Small tables with named rows and columns. After each table, cells are looked up by row and column.

Table zirir
	kiz	vigu	pon	tas	latolum	fur
matemov	0.60	0.60	0.63	0.60	0.61	0.61
dep	0.61	0.51	0.58	0.58	0.55	0.59
pef	0.62	0.61	0.61	0.60	0.59	0.56
lep	0.54	0.65	0.72	0.77	0.35	0.38
rezorud	0.54	0.66	0.57	0.68	0.65	0.57
keb	0.50	0.73	0.47	0.67	0.78	0.73
vuv	0.56	0.10	0.59	0.47	0.47	0.69
nipesif	0.48	0.73	0.49	0.69	0.81	0.77
bekob	0.62	0.59	0.63	0.61	0.55	0.52
gibarib	0.52	0.64	0.74	0.76	0.35	0.39
sivefa	0.51	0.65	0.75	0.79	0.28	0.34
val	0.49	0.41	0.79	0.45	0.89	0.79
lefi	0.48	0.38	0.82	0.44	0.88	0.80

latolum of matemov is 0.61
tas of bekob is 0.61
pon of sivefa is 0.75
latolum of val is 0.89
pon of matemov is 0.63
latolum of vuv is 0.47
vigu of nipesif is 0.73
pon of lefi is 0.82
vigu of bekob is 0.59
fur of lep is 0.38
latolum of lep is 0.35
kiz of bekob is 0.62
Which row has the largest pon? lefi

Table gumal
,miv,zan,sudipi
vip,5.43,5.99,5.99
guk,6.69,4.54,2.28
vosofiv,6.37,3.61,9.51
fosare,7.12,5.73,5.10

What is the zan of guk in gumal?
4.54
What is the miv of vip in gumal?
5.43
What is the sudipi of guk in gumal?
2.28
What is the sudipi of fosare in gumal?
5.10
What is the miv of vosofiv in gumal?
6.37
What is the miv of fosare in gumal?
7.12
What is the zan of fosare in gumal?
5.73
What is the zan of vosofiv in gumal?
3.61
What is the sudipi of vip in gumal?
5.99
What is the sudipi of vosofiv in gumal?
9.51
What is the miv of guk in gumal?
6.69
What is the zan of vip in gumal?
5.99

tob =
|  | ler | muvezef | gam | bovasid | lonifi |
|---|---|---|---|---|---|
| zinoko | 197 | 135 | 77 | 24 | 104 |
| nuferem | 108 | 143 | 128 | 114 | 94 |
| sadi | 170 | 153 | 66 | 61 | 127 |
| gepa | 120 | 119 | 120 | 123 | 119 |

gepa, ler => 120
gepa, muvezef => 119
gepa, lonifi => 119
gepa, gam => 120
gepa, bovasid => 123
nuferem, bovasid => 114
sadi, muvezef => 153
sadi, bovasid => 61
zinoko, ler => 197
sadi, gam => 66

Table geb
         dabunud  gege
rivo         167   116
lol           82   175
bira         137   221
gaf           54    97
ripi          46    65
mif           59    23
led          100     9
zegutov       64    16
puvi          54    36
sosu         162   205
kolese        74     5

gege of bira: 221
gege of rivo: 116
dabunud of led: 100
gege of kolese: 5
dabunud of ripi: 46
dabunud of bira: 137
gege of puvi: 36
gege of zegutov: 16

Table rusi
,ruk,lerira,bitafug,rofidez,dat
sodog,68.1,35.9,-1.5,28.9,26.2
koz,-23.8,4.1,9.5,-82.9,-83.5
ruza,0.1,-15.8,7.4,-77.2,-78.0
kove,81.7,-5.8,-0.5,76.2,76.9
pud,10.1,-18.3,-2.6,59.2,57.1
panidu,30.0,-49.5,0.9,-56.8,-58.3
rinateb,-38.6,38.3,9.7,-69.8,-71.0
kirut,-21.6,33.2,0.9,11.2,9.3
dum,22.9,46.8,0.2,-14.2,-19.1
velezuk,68.9,-12.4,-6.1,63.8,60.1
ven,63.9,-73.8,-0.7,31.7,33.2
ledi,16.6,51.1,0.7,-1.7,-4.5
baf,54.1,-73.7,2.3,1.1,1.1
gupufig,-69.4,-8.3,5.8,-15.9,-16.1

What is the rofidez of baf in rusi? 1.1
What is the bitafug of kirut in rusi? 0.9
What is the ruk of pud in rusi? 10.1
What is the lerira of panidu in rusi? -49.5
What is the lerira of ven in rusi? -73.8
What is the rofidez of rinateb in rusi? -69.8
What is the bitafug of koz in rusi? 9.5
What is the dat of gupufig in rusi? -16.1
What is the lerira of ledi in rusi? 51.1
What is the ruk of baf in rusi? 54.1
What is the dat of kirut in rusi? 9.3
What is the lerira of koz in rusi? 4.1
What is the ruk of koz in rusi? -23.8
What is the ruk of rinateb in rusi? -38.6
Row with the largest ruk: kove

